Below is a small trained network, with its code and all its weights. Each question gives an input and a class and asks what happens when units are switched off, that is, made to give their printed mean instead of their output.

import numpy as np


def w(rows, s, z=0):
    codes = np.array(rows[::2]) - 128.0
    scale = np.full(codes.shape[1], s)
    scale[-1] = z or s
    return codes * scale


def norm(h):
    return h / np.sqrt((h * h).mean(-1, keepdims=True) + 1e-5)


def f(y):
    return y / 2 * (1 + np.tanh(0.7978845608 * (y + 0.044715 * y**3)))


def log_softmax(a):
    a = a - a.max(-1, keepdims=True)
    return a - np.log(np.exp(a).sum(-1, keepdims=True))


def net(x, mask):
    res = np.array(x, float).reshape(1, 4) / 4 @ E
    u = 0
    for l in range(2):
        y = f(norm(res) @ A[l][:, :-1].T + A[l][:, -1])
        res = res + np.where(mask[u : u + 16], y, B[l][:, -1]) @ B[l][:, :-1]
        u += 16
    return log_softmax(norm(res)[-1] @ U[:, :-1].T + U[:, -1])


A, B = {}, {}
E = w([
[128,126,127,129,128],'x0',
[164,93,255,28,186],'x1',
[148,53,120,170,2],'x2',
[2,53,128,22,98],'x3',
],0.006)
A[0] = w([
[91,179,54,173,153,95],'0.n1',
[193,185,107,170,143,77],'0.n2',
[115,111,136,121,67,62],'0.n3',
[35,125,102,90,207,88],'0.n4',
[103,122,90,122,156,94],'0.n5',
[244,120,155,182,119,178],'0.n6',
[183,107,175,113,92,44],'0.n7',
[156,109,252,88,186,89],'0.n8',
[172,115,141,101,191,80],'0.n9',
[212,77,247,89,78,4],'0.n10',
[10,135,88,140,119,7],'0.n11',
[124,194,142,152,201,116],'0.n12',
[172,78,123,159,59,195],'0.n13',
[130,122,128,129,135,143],'0.n14',
[220,149,132,165,206,121],'0.n15',
[99,100,151,102,111,122],'0.n16',
],0.012,0.0026)
B[0] = w([
[60,129,193,170,147,202],'0.n1',
[64,75,172,134,88,194],'0.n2',
[151,92,115,85,123,163],'0.n3',
[125,186,217,191,181,225],'0.n4',
[164,119,149,138,166,143],'0.n5',
[169,233,152,160,130,228],'0.n6',
[158,143,74,181,192,163],'0.n7',
[149,149,161,58,8,254],'0.n8',
[179,139,116,98,107,167],'0.n9',
[56,149,63,190,248,237],'0.n10',
[248,114,82,56,189,207],'0.n11',
[141,68,51,78,147,196],'0.n12',
[162,133,139,140,62,220],'0.n13',
[135,137,141,127,133,131],'0.n14',
[86,99,40,71,145,218],'0.n15',
[61,101,118,124,92,173],'0.n16',
],0.018,0.007)
A[1] = w([
[141,71,161,118,142,146],'1.n1',
[99,140,159,169,68,54],'1.n2',
[100,173,147,123,140,115],'1.n3',
[149,163,148,182,111,75],'1.n4',
[165,125,106,116,110,105],'1.n5',
[51,95,105,138,144,88],'1.n6',
[140,164,115,178,114,92],'1.n7',
[142,132,81,140,70,124],'1.n8',
[146,138,117,176,201,102],'1.n9',
[162,15,99,139,121,1],'1.n10',
[4,48,104,146,155,17],'1.n11',
[169,101,64,145,145,162],'1.n12',
[144,118,198,113,82,138],'1.n13',
[163,195,134,103,119,87],'1.n14',
[137,94,82,122,156,110],'1.n15',
[124,151,171,177,153,181],'1.n16',
],0.018,0.0042)
B[1] = w([
[133,84,91,174,85,159],'1.n1',
[220,135,139,103,138,169],'1.n2',
[150,109,180,153,112,182],'1.n3',
[140,141,54,130,84,170],'1.n4',
[132,109,94,103,133,157],'1.n5',
[111,70,88,172,120,205],'1.n6',
[128,138,119,185,88,170],'1.n7',
[174,88,145,66,185,193],'1.n8',
[97,160,130,118,219,211],'1.n9',
[190,46,206,158,163,174],'1.n10',
[6,15,72,196,130,254],'1.n11',
[77,135,221,150,84,195],'1.n12',
[61,192,142,188,114,193],'1.n13',
[104,68,120,166,125,198],'1.n14',
[155,145,118,114,83,172],'1.n15',
[144,109,105,34,121,210],'1.n16',
],0.021,0.0072)
U = w([
[48,40,85,194,133,254],'0',
[134,131,75,13,98,98],'1',
[227,178,106,181,33,122],'2',
[105,234,68,219,158,91],'3',
[137,149,181,101,243,138],'4',
[81,197,251,152,87,77],'5',
[209,28,212,147,98,22],'6',
],0.017,0.0029)

Each question gives the input, the list of numbers given to net, and the class t.
The units are the neurons (one row each of A and B). Each row of codes is followed by its name. A weight is (code - 128) times the scale printed after its matrix; where a second scale follows, it is the last column's (A, B and U).
mask holds one flag per neuron, layer by layer. A switched-off neuron (its flag False) gives its mean, the last column of its row in B, instead of its output. The means were averaged over made-up inputs and are rounded, as every weight is.
A unit's drop is (log p(t) with every unit on - log p(t) with that unit switched off) / (log p(t) with every unit on - log p(t) with every unit switched off).
The circuit of an input: a set's keep is (log p(t) with only the set's units on - log p(t) with every unit switched off) / (log p(t) with every unit on - log p(t) with every unit switched off). Starting from the 12 units with the biggest drops (on a tie, the unit counted first), units are removed one at a time, each time the one whose removal leaves the highest keep (on an exact tie, the one counted first), for as long as the keep stays at least 0.8.
units of the circuit, in order: the units of the circuit, biggest drop first
most important unit: the unit with the biggest drop
top k neurons: the k neurons with the biggest drops, biggest first
k most important neurons of layer l: the k neurons of layer l with the biggest drops, biggest first
drop of u: that unit's drop, to one decimal
input [-8,7,-1,-1], class 1: units of the circuit, in order	[0.n8]
input [6,1,-7,3], class 5: units of the circuit, in order	[0.n4, 0.n10]
input [0,0,2,-5], class 2: units of the circuit, in order	[0.n6, 0.n10]
input [-1,0,-3,6], class 4: 3 most important neurons of layer 0	[0.n4, 0.n8, 0.n11]
input [-6,7,0,5], class 5: 3 most important neurons of layer 0	[0.n8, 0.n15, 0.n12]
input [1,1,-5,0], class 1: 2 most important neurons of layer 0	[0.n12, 0.n15]
input [6,4,3,-6], class 3: top 2 neurons	[0.n6, 0.n10]
input [3,-8,1,2], class 6: top 3 neurons	[0.n6, 0.n4, 0.n10]
input [-6,5,0,-6], class 1: top 4 neurons	[0.n15, 0.n8, 0.n4, 1.n11]
input [-6,-3,7,0], class 2: top 2 neurons	[0.n15, 0.n12]
input [-6,4,-6,0], class 1: top 2 neurons	[0.n12, 0.n1]
input [-4,-3,1,-2], class 2: top 3 neurons	[0.n10, 0.n6, 1.n2]
input [-4,1,-7,1], class 5: 2 most important neurons of layer 0	[0.n4, 0.n8]
input [1,3,0,-2], class 1: top 4 neurons	[0.n8, 0.n15, 0.n4, 1.n11]
input [-1,-7,-2,3], class 4: most important unit	0.n11
input [-1,-6,8,0], class 2: top 3 neurons	[0.n15, 0.n12, 0.n13]
input [-7,-5,4,1], class 6: top 2 neurons	[0.n4, 0.n6]
input [5,2,1,-2], class 3: 2 most important neurons of layer 0	[0.n10, 0.n6]
input [-5,7,-1,3], class 5: drop of 0.n8	1.2
input [-7,3,-6,-8], class 1: drop of 1.n4	0.0
input [7,6,-2,-5], class 1: most important unit	0.n8
